Here is a tiny trained network, its code and every weight. The questions are about switching its units off for an input and a class, where a switched-off unit gives its printed mean instead of its output.

import numpy as np


def w(rows, s, z=0):
    codes = np.array(rows[::2]) - 128.0
    scale = np.full(codes.shape[1], s)
    scale[-1] = z or s
    return codes * scale


def f(y):
    return y / 2 * (1 + np.tanh(0.7978845608 * (y + 0.044715 * y**3)))


def log_softmax(a):
    a = a - a.max(-1, keepdims=True)
    return a - np.log(np.exp(a).sum(-1, keepdims=True))


def net(x, mask):
    res = np.array(x, float).reshape(1, 8) / 4 @ E
    y = f(res @ A[0][:, :-1].T + A[0][:, -1])
    res = res + np.where(mask, y, B[0][:, -1]) @ B[0][:, :-1]
    return log_softmax(res[-1] @ U[:, :-1].T + U[:, -1])


A, B = {}, {}
E = w([
[62,131,142,89,120,207,151],'x0',
[177,185,217,122,188,124,183],'x1',
[199,42,125,45,224,112,86],'x2',
[36,177,167,167,254,27,164],'x3',
[42,247,131,136,95,150,109],'x4',
[141,114,182,184,54,94,61],'x5',
[127,107,167,97,153,45,64],'x6',
[153,113,141,178,127,132,132],'x7',
],0.0059)
A[0] = w([
[205,24,98,74,66,184,48,200],'n0',
[90,173,47,126,97,51,106,31],'n1',
[160,144,159,113,193,42,163,249],'n2',
[90,133,156,215,31,76,163,58],'n3',
[58,104,56,207,168,46,144,254],'n4',
[152,164,174,144,156,62,99,209],'n5',
[170,100,65,129,133,167,198,194],'n6',
[102,91,184,90,214,43,130,248],'n7',
[119,120,162,136,20,253,175,245],'n8',
[118,123,207,174,163,63,109,249],'n9',
],0.0067,0.0032)
B[0] = w([
[205,62,189,111,95,113,135,254],'n0',
[160,147,137,210,61,190,254,145],'n1',
[221,57,191,108,86,129,113,229],'n2',
[163,168,153,80,31,80,208,180],'n3',
[143,131,236,42,31,161,114,225],'n4',
[201,145,60,105,80,103,43,193],'n5',
[138,75,197,41,100,62,118,179],'n6',
[168,26,200,58,71,119,79,246],'n7',
[225,93,199,85,30,17,100,252],'n8',
[169,87,190,116,107,53,203,218],'n9',
],0.0064,0.0062)
U = w([
[171,53,185,97,85,116,86,246],'0',
[91,165,184,167,80,120,144,114],'1',
[162,165,1,129,220,132,107,6],'2',
[47,137,126,126,148,193,150,4],'3',
],0.0082,0.0037)

Each question gives the input, the list of numbers given to net, and the class t.
The units are the neurons (one row each of A and B). Each row of codes is followed by its name. A weight is (code - 128) times the scale printed after its matrix; where a second scale follows, it is the last column's (A, B and U).
mask holds one flag per neuron, in row order. A switched-off neuron (its flag False) gives its mean, the last column of its row in B, instead of its output. The means were averaged over made-up inputs and are rounded, as every weight is.
A unit's drop is (log p(t) with every unit on - log p(t) with that unit switched off) / (log p(t) with every unit on - log p(t) with every unit switched off).
The circuit of an input: a set's keep is (log p(t) with only the set's units on - log p(t) with every unit switched off) / (log p(t) with every unit on - log p(t) with every unit switched off). Starting from all 10 units, units are removed one at a time, each time the one whose removal leaves the highest keep (on an exact tie, the one counted first), for as long as the keep stays at least 0.8.
circuit, biggest first: the units of the circuit, biggest drop first
top k neurons: the k neurons with the biggest drops, biggest first
drop when u is switched off: that unit's drop, to one decimal
input [1,-8,-6,0,2,1,-4,4], class 1: circuit, biggest first : n7, n2
input [7,6,-3,2,-1,8,-4,-8], class 1: circuit, biggest first : n7, n0
input [4,0,1,5,-3,3,-5,8], class 1: circuit, biggest first : n0, n8
input [2,-3,0,7,1,-6,-3,-3], class 3: circuit, biggest first : n8
input [5,-4,-1,2,-2,-7,1,-5], class 3: top 2 neurons : n8, n0
input [-6,-1,-5,-3,-2,-3,4,-3], class 1: top 3 neurons : n7, n8, n2
input [-5,5,-3,-1,2,2,-1,-2], class 1: top 2 neurons : n7, n0
input [1,1,-7,2,0,-2,4,-7], class 1: drop when n6 is switched off : 0.1
input [0,-3,1,-3,5,-5,3,1], class 3: drop when n7 is switched off : 0.2
input [8,-7,-3,7,8,-6,8,0], class 3: drop when n1 is switched off : -0.1
input [1,-1,2,4,7,6,0,6], class 1: drop when n7 is switched off : 0.1
